Below is a small trained network, with its code and all its weights. Each question gives an input and a class and asks what happens when units are switched off, that is, made to give their printed mean instead of their output.

import numpy as np


def w(rows, s, z=0):
    codes = np.array(rows[::2]) - 128.0
    scale = np.full(codes.shape[1], s)
    scale[-1] = z or s
    return codes * scale


def norm(h):
    return h / np.sqrt((h * h).mean(-1, keepdims=True) + 1e-5)


def f(y):
    return np.maximum(y, 0)


def log_softmax(a):
    a = a - a.max(-1, keepdims=True)
    return a - np.log(np.exp(a).sum(-1, keepdims=True))


def net(x, mask):
    res = np.array(x, float).reshape(1, 6) / 4 @ E
    u = 0
    for l in range(2):
        y = f(norm(res) @ A[l][:, :-1].T + A[l][:, -1])
        res = res + np.where(mask[u : u + 15], y, B[l][:, -1]) @ B[l][:, :-1]
        u += 15
    return log_softmax(norm(res)[-1] @ U[:, :-1].T + U[:, -1])


A, B = {}, {}
E = w([
[167,166,35,47,97,194,61,122,144],'x0',
[131,72,145,138,78,93,121,179,198],'x1',
[3,173,128,108,85,96,132,158,103],'x2',
[172,180,188,162,171,180,37,169,169],'x3',
[122,202,154,165,69,64,58,121,97],'x4',
[166,115,108,140,109,118,145,186,94],'x5',
],0.005)
A[0] = w([
[178,43,35,130,80,155,114,116,152,212],'0.n1',
[96,98,148,119,143,117,181,135,191,105],'0.n2',
[101,230,61,39,115,111,72,118,140,1],'0.n3',
[151,50,175,113,168,135,196,101,186,56],'0.n4',
[131,64,171,125,41,94,152,151,156,165],'0.n5',
[127,97,114,169,160,124,150,183,110,147],'0.n6',
[255,203,104,159,128,176,79,82,97,79],'0.n7',
[168,169,91,125,170,155,58,138,92,88],'0.n8',
[104,202,98,148,56,71,106,144,101,177],'0.n9',
[152,133,119,111,150,137,112,165,123,61],'0.n10',
[73,242,129,30,72,143,125,137,137,23],'0.n11',
[158,110,150,111,180,184,124,149,139,148],'0.n12',
[136,108,92,66,95,100,242,146,115,107],'0.n13',
[180,136,108,143,157,156,87,162,115,47],'0.n14',
[148,122,116,125,97,149,58,229,214,92],'0.n15',
],0.0057,0.0039)
B[0] = w([
[53,158,169,99,187,157,173,166,82,255],'0.n1',
[177,154,111,169,142,128,123,104,98,179],'0.n2',
[84,177,45,254,103,195,87,81,162,179],'0.n3',
[98,122,106,215,181,168,164,90,164,197],'0.n4',
[168,145,96,165,139,42,80,161,123,207],'0.n5',
[94,146,124,114,104,140,84,62,120,176],'0.n6',
[159,145,173,115,84,177,194,95,115,209],'0.n7',
[133,93,156,109,121,84,160,59,116,176],'0.n8',
[128,138,140,190,210,199,179,120,182,218],'0.n9',
[87,120,176,77,79,115,120,85,165,134],'0.n10',
[90,146,94,219,178,176,137,122,135,178],'0.n11',
[70,103,118,170,61,140,163,76,204,193],'0.n12',
[104,88,68,18,80,108,165,137,163,216],'0.n13',
[128,121,181,23,110,126,105,58,163,151],'0.n14',
[120,81,169,134,82,117,61,210,186,200],'0.n15',
],0.0053,0.0051)
A[1] = w([
[156,172,169,154,147,147,87,111,134,150],'1.n1',
[202,155,147,106,116,139,152,105,78,87],'1.n2',
[131,80,49,64,124,152,140,158,86,2],'1.n3',
[126,183,84,150,88,140,88,112,135,34],'1.n4',
[209,158,138,113,119,122,126,81,68,46],'1.n5',
[62,153,197,121,138,120,134,173,134,118],'1.n6',
[163,87,141,159,103,90,36,193,130,38],'1.n7',
[111,139,122,115,149,141,208,63,125,191],'1.n8',
[207,129,142,63,126,177,122,131,163,114],'1.n9',
[95,139,130,173,181,107,151,115,83,162],'1.n10',
[167,166,117,116,193,142,139,61,130,128],'1.n11',
[62,204,124,150,111,119,73,114,69,90],'1.n12',
[115,110,54,53,144,127,127,145,131,69],'1.n13',
[148,64,128,120,106,2,162,106,73,9],'1.n14',
[86,115,121,143,140,89,147,165,111,114],'1.n15',
],0.0086,0.0034)
B[1] = w([
[90,106,61,70,83,119,207,143,83,186],'1.n1',
[110,152,158,174,34,73,140,100,118,150],'1.n2',
[54,110,121,51,87,120,241,237,122,167],'1.n3',
[59,141,40,211,131,114,122,47,151,153],'1.n4',
[201,230,131,226,73,71,237,117,49,146],'1.n5',
[216,127,145,97,173,110,133,157,101,177],'1.n6',
[153,208,73,112,97,108,86,231,186,159],'1.n7',
[179,138,121,159,121,103,86,180,138,254],'1.n8',
[104,98,192,72,118,106,72,59,71,168],'1.n9',
[140,72,153,86,141,143,103,107,151,201],'1.n10',
[137,119,112,187,98,102,145,187,127,190],'1.n11',
[65,169,160,69,192,208,74,119,83,177],'1.n12',
[93,91,114,137,67,162,196,225,96,170],'1.n13',
[125,128,32,79,178,44,47,1,100,169],'1.n14',
[177,155,130,87,125,121,130,48,93,173],'1.n15',
],0.0066,0.0081)
U = w([
[109,161,212,55,221,131,94,143,60,48],'0',
[42,189,68,169,133,205,89,101,114,195],'1',
[175,182,162,175,50,118,181,86,54,164],'2',
[158,165,147,127,107,88,63,246,191,130],'3',
[141,77,212,31,66,197,79,90,155,7],'4',
[145,92,77,100,177,19,115,55,97,220],'5',
[168,44,154,204,194,164,162,130,185,94],'6',
[81,65,68,62,89,137,228,209,109,123],'7',
],0.013,0.0018)

Each question gives the input, the list of numbers given to net, and the class t.
The units are the neurons (one row each of A and B). Each row of codes is followed by its name. A weight is (code - 128) times the scale printed after its matrix; where a second scale follows, it is the last column's (A, B and U).
mask holds one flag per neuron, layer by layer. A switched-off neuron (its flag False) gives its mean, the last column of its row in B, instead of its output. The means were averaged over made-up inputs and are rounded, as every weight is.
A unit's drop is (log p(t) with every unit on - log p(t) with that unit switched off) / (log p(t) with every unit on - log p(t) with every unit switched off).
The circuit of an input: a set's keep is (log p(t) with only the set's units on - log p(t) with every unit switched off) / (log p(t) with every unit on - log p(t) with every unit switched off). Starting from the 12 units with the biggest drops (on a tie, the unit counted first), units are removed one at a time, each time the one whose removal leaves the highest keep (on an exact tie, the one counted first), for as long as the keep stays at least 0.8.
units of the circuit, in order: the units of the circuit, biggest drop first
k most important neurons: the k neurons with the biggest drops, biggest first
k most important neurons of layer l: the k neurons of layer l with the biggest drops, biggest first
drop when u is switched off: that unit's drop, to one decimal
input [-6,4,-8,-5,8,1], class 5: units of the circuit, in order : (1.n14)
input [-2,-4,-4,0,-3,8], class 2: 2 most important neurons : (0.n7, 0.n9)
input [-3,3,5,-8,-2,2], class 5: 2 most important neurons : (1.n14, 0.n5)
input [-5,5,6,3,2,-7], class 0: units of the circuit, in order : (1.n12, 1.n6)
input [-4,-1,-2,7,8,-4], class 2: 2 most important neurons : (0.n1, 0.n7)
input [5,3,5,7,-8,6], class 4: units of the circuit, in order : (1.n9, 0.n14)
input [4,-6,6,-4,-2,1], class 1: 2 most important neurons of layer 0 : (0.n3, 0.n11)
input [-5,2,-2,-1,8,6], class 5: 4 most important neurons : (1.n14, 0.n15, 1.n8, 0.n3)
input [3,4,-8,5,5,-1], class 4: 2 most important neurons of layer 0 : (0.n15, 0.n7)
input [-5,6,0,5,-6,5], class 3: 3 most important neurons : (1.n7, 0.n15, 0.n5)
input [6,3,-7,6,8,-6], class 4: 2 most important neurons : (0.n15, 1.n9)
input [-7,-5,7,-5,6,5], class 0: 2 most important neurons of layer 0 : (0.n9, 0.n8)
input [5,-8,-4,-5,-1,-8], class 2: 2 most important neurons : (0.n7, 1.n5)
input [5,1,-7,7,4,5], class 4: units of the circuit, in order : (1.n9)
input [-7,6,-4,-1,-1,-2], class 5: 3 most important neurons : (0.n5, 0.n9, 1.n14)
input [4,-8,4,-7,5,4], class 1: drop when 0.n3 is switched off : 0.1
input [2,-7,-4,0,-5,3], class 2: drop when 0.n7 is switched off : 0.5
input [-6,1,-6,-6,7,5], class 5: drop when 1.n14 is switched off : 0.2
